Below are the code and all the weights of a small trained network. Each question names an input and a class and asks about switching units off, where a switched-off unit gives its printed mean instead of its output.

import numpy as np


def w(rows, s, z=0):
    codes = np.array(rows[::2]) - 128.0
    scale = np.full(codes.shape[1], s)
    scale[-1] = z or s
    return codes * scale


def f(y):
    return y / 2 * (1 + np.tanh(0.7978845608 * (y + 0.044715 * y**3)))


def log_softmax(a):
    a = a - a.max(-1, keepdims=True)
    return a - np.log(np.exp(a).sum(-1, keepdims=True))


def net(x, mask):
    res = np.array(x, float).reshape(1, 5) / 4 @ E
    y = f(res @ A[0][:, :-1].T + A[0][:, -1])
    res = res + np.where(mask, y, B[0][:, -1]) @ B[0][:, :-1]
    return log_softmax(res[-1] @ U[:, :-1].T + U[:, -1])


A, B = {}, {}
E = w([
[129,128,126],'x0',
[204,255,77],'x1',
[126,133,126],'x2',
[66,196,251],'x3',
[124,130,127],'x4',
],0.008)
A[0] = w([
[209,181,119,112],'n0',
[66,241,228,197],'n1',
[132,197,80,255],'n2',
[76,210,166,221],'n3',
[138,124,12,198],'n4',
[123,179,95,164],'n5',
[126,131,144,251],'n6',
[159,80,88,52],'n7',
[113,117,43,108],'n8',
[45,56,106,76],'n9',
[190,123,19,185],'n10',
[80,65,119,80],'n11',
[154,92,62,86],'n12',
],0.011,0.0056)
B[0] = w([
[47,160,254,175],'n0',
[42,98,84,249],'n1',
[175,70,209,210],'n2',
[81,67,73,210],'n3',
[81,97,109,206],'n4',
[166,130,182,162],'n5',
[174,44,93,177],'n6',
[66,198,144,143],'n7',
[41,137,171,155],'n8',
[114,170,221,169],'n9',
[62,90,116,217],'n10',
[104,172,214,155],'n11',
[48,146,93,158],'n12',
],0.0077,0.011)
U = w([
[130,95,111,213],'0',
[130,93,116,187],'1',
[102,184,188,107],'2',
[149,60,100,161],'3',
[86,116,66,1],'4',
[191,138,69,120],'5',
[250,248,83,25],'6',
[236,228,72,10],'7',
],0.016,0.009)

Each question gives the input, the list of numbers given to net, and the class t.
The units are the neurons (one row each of A and B). Each row of codes is followed by its name. A weight is (code - 128) times the scale printed after its matrix; where a second scale follows, it is the last column's (A, B and U).
mask holds one flag per neuron, in row order. A switched-off neuron (its flag False) gives its mean, the last column of its row in B, instead of its output. The means were averaged over made-up inputs and are rounded, as every weight is.
A unit's drop is (log p(t) with every unit on - log p(t) with that unit switched off) / (log p(t) with every unit on - log p(t) with every unit switched off).
The circuit of an input: a set's keep is (log p(t) with only the set's units on - log p(t) with every unit switched off) / (log p(t) with every unit on - log p(t) with every unit switched off). Starting from the 12 units with the biggest drops (on a tie, the unit counted first), units are removed one at a time, each time the one whose removal leaves the highest keep (on an exact tie, the one counted first), for as long as the keep stays at least 0.8.
circuit, biggest first: the units of the circuit, biggest drop first
unit that matters most: the unit with the biggest drop
top k neurons: the k neurons with the biggest drops, biggest first
drop of u: that unit's drop, to one decimal
input [-7,6,-5,3,2], class 3: top 2 neurons -> n3, n9
input [7,6,-7,-8,2], class 4: circuit, biggest first -> n12
input [-6,-8,6,0,-1], class 2: circuit, biggest first -> n9, n11
input [0,-8,5,-2,0], class 2: circuit, biggest first -> n9, n11
input [-6,-2,1,8,-3], class 4: circuit, biggest first -> n1, n3
input [7,-3,-1,6,4], class 3: circuit, biggest first -> n0, n3
input [8,-8,-4,-1,3], class 2: top 2 neurons -> n9, n11
input [6,3,7,-8,6], class 4: circuit, biggest first -> n12, n10
input [0,4,4,8,-5], class 4: top 2 neurons -> n1, n3
input [-1,-4,-6,8,0], class 4: top 3 neurons -> n1, n2, n3
input [3,7,-7,7,6], class 1: top 2 neurons -> n3, n1
input [4,5,1,-3,1], class 2: top 2 neurons -> n0, n3
input [7,1,-4,-8,7], class 4: top 2 neurons -> n12, n10
input [-1,-8,4,3,0], class 2: unit that matters most -> n9
input [2,-1,-5,7,-4], class 4: top 3 neurons -> n1, n2, n3
input [-5,-8,6,3,3], class 2: drop of n3 -> 0.1
input [0,4,-6,5,-7], class 0: drop of n4 -> 0.0
input [-2,7,-1,-3,6], class 2: drop of n5 -> 0.1
input [7,6,5,5,-4], class 3: drop of n9 -> 0.2
input [-3,7,1,-3,-6], class 2: unit that matters most -> n0
